Below are the code and all the weights of a small trained network. Each question names an input and a class and asks about switching units off, where a switched-off unit gives its printed mean instead of its output.

import numpy as np


def w(rows, s, z=0):
    codes = np.array(rows[::2]) - 128.0
    scale = np.full(codes.shape[1], s)
    scale[-1] = z or s
    return codes * scale


def f(y):
    return y / 2 * (1 + np.tanh(0.7978845608 * (y + 0.044715 * y**3)))


def log_softmax(a):
    a = a - a.max(-1, keepdims=True)
    return a - np.log(np.exp(a).sum(-1, keepdims=True))


def net(x, mask):
    res = np.array(x, float).reshape(1, 3) / 4 @ E
    y = f(res @ A[0][:, :-1].T + A[0][:, -1])
    res = res + np.where(mask, y, B[0][:, -1]) @ B[0][:, :-1]
    return log_softmax(res[-1] @ U[:, :-1].T + U[:, -1])


A, B = {}, {}
E = w([
[164,254,148,208,214,72],'x0',
[147,217,199,87,99,214],'x1',
[44,149,202,76,126,96],'x2',
],0.012)
A[0] = w([
[171,74,31,182,120,94,165],'N0',
[175,215,102,201,173,159,219],'N1',
[141,125,128,123,107,94,102],'N2',
[65,108,176,116,31,134,135],'N3',
[161,64,42,101,91,157,120],'N4',
[63,184,195,13,53,173,158],'N5',
[110,137,104,165,82,133,73],'N6',
[59,122,144,118,181,83,178],'N7',
[84,118,64,155,219,20,181],'N8',
[113,45,147,53,25,220,255],'N9',
[71,114,179,185,83,54,111],'N10',
[202,232,222,142,129,157,180],'N11',
[109,106,191,83,113,154,126],'N12',
[137,58,119,130,138,29,206],'N13',
[253,106,56,193,157,204,140],'N14',
[147,37,60,158,108,122,139],'N15',
[130,91,227,90,148,166,85],'N16',
[42,151,110,173,164,63,166],'N17',
[81,55,180,38,131,110,227],'N18',
[203,182,166,123,82,167,216],'N19',
],0.011,0.0062)
B[0] = w([
[194,83,163,160,33,109,198],'N0',
[128,202,184,156,114,75,216],'N1',
[129,108,117,137,127,134,127],'N2',
[101,98,98,47,150,138,178],'N3',
[160,84,156,75,88,178,187],'N4',
[34,162,61,107,179,68,214],'N5',
[131,130,132,111,122,122,125],'N6',
[101,98,108,172,168,123,166],'N7',
[138,93,84,237,114,121,207],'N8',
[110,96,138,8,153,176,254],'N9',
[144,127,100,153,161,146,153],'N10',
[120,219,136,120,176,67,218],'N11',
[93,139,85,77,154,139,163],'N12',
[148,73,125,201,129,170,191],'N13',
[136,174,197,76,62,105,203],'N14',
[143,103,182,132,82,150,192],'N15',
[99,143,108,93,136,111,155],'N16',
[154,92,131,194,168,129,178],'N17',
[82,65,66,82,170,175,203],'N18',
[110,185,132,75,174,123,189],'N19',
],0.012,0.021)
U = w([
[93,145,93,135,164,85,45],'0',
[139,112,88,187,157,127,229],'1',
[122,148,100,120,113,119,3],'2',
[152,95,134,77,86,178,132],'3',
[158,180,136,94,96,107,176],'4',
[77,124,69,61,146,133,165],'5',
[165,127,124,163,76,94,117],'6',
[122,249,134,129,165,93,155],'7',
],0.018,0.0039)

Each question gives the input, the list of numbers given to net, and the class t.
The units are the neurons (one row each of A and B). Each row of codes is followed by its name. A weight is (code - 128) times the scale printed after its matrix; where a second scale follows, it is the last column's (A, B and U).
mask holds one flag per neuron, in row order. A switched-off neuron (its flag False) gives its mean, the last column of its row in B, instead of its output. The means were averaged over made-up inputs and are rounded, as every weight is.
A unit's drop is (log p(t) with every unit on - log p(t) with that unit switched off) / (log p(t) with every unit on - log p(t) with every unit switched off).
The circuit of an input: a set's keep is (log p(t) with only the set's units on - log p(t) with every unit switched off) / (log p(t) with every unit on - log p(t) with every unit switched off). Starting from the 12 units with the biggest drops (on a tie, the unit counted first), units are removed one at a time, each time the one whose removal leaves the highest keep (on an exact tie, the one counted first), for as long as the keep stays at least 0.8.
units of the circuit, in order: the units of the circuit, biggest drop first
k most important neurons: the k neurons with the biggest drops, biggest first
drop when u is switched off: that unit's drop, to one decimal
input [4,-7,-2], class 6: units of the circuit, in order -> (N0)
input [8,-3,-4], class 6: units of the circuit, in order -> (N0 N5)
input [-3,-2,1], class 3: 3 most important neurons -> (N5 N11 N19)
input [-3,7,-7], class 4: 3 most important neurons -> (N14 N18 N9)
input [8,-5,-1], class 1: 2 most important neurons -> (N8 N17)
input [-3,-6,5], class 1: 2 most important neurons -> (N13 N8)
input [3,-2,-1], class 6: 2 most important neurons -> (N18 N5)
input [2,-1,5], class 1: drop when N9 is switched off -> 0.2
input [-3,-6,4], class 1: drop when N13 is switched off -> 0.2
input [-1,-4,-5], class 6: drop when N9 is switched off -> 0.5
input [-2,4,-5], class 4: drop when N18 is switched off -> 0.4
input [-1,2,-8], class 4: 2 most important neurons -> (N14 N18)
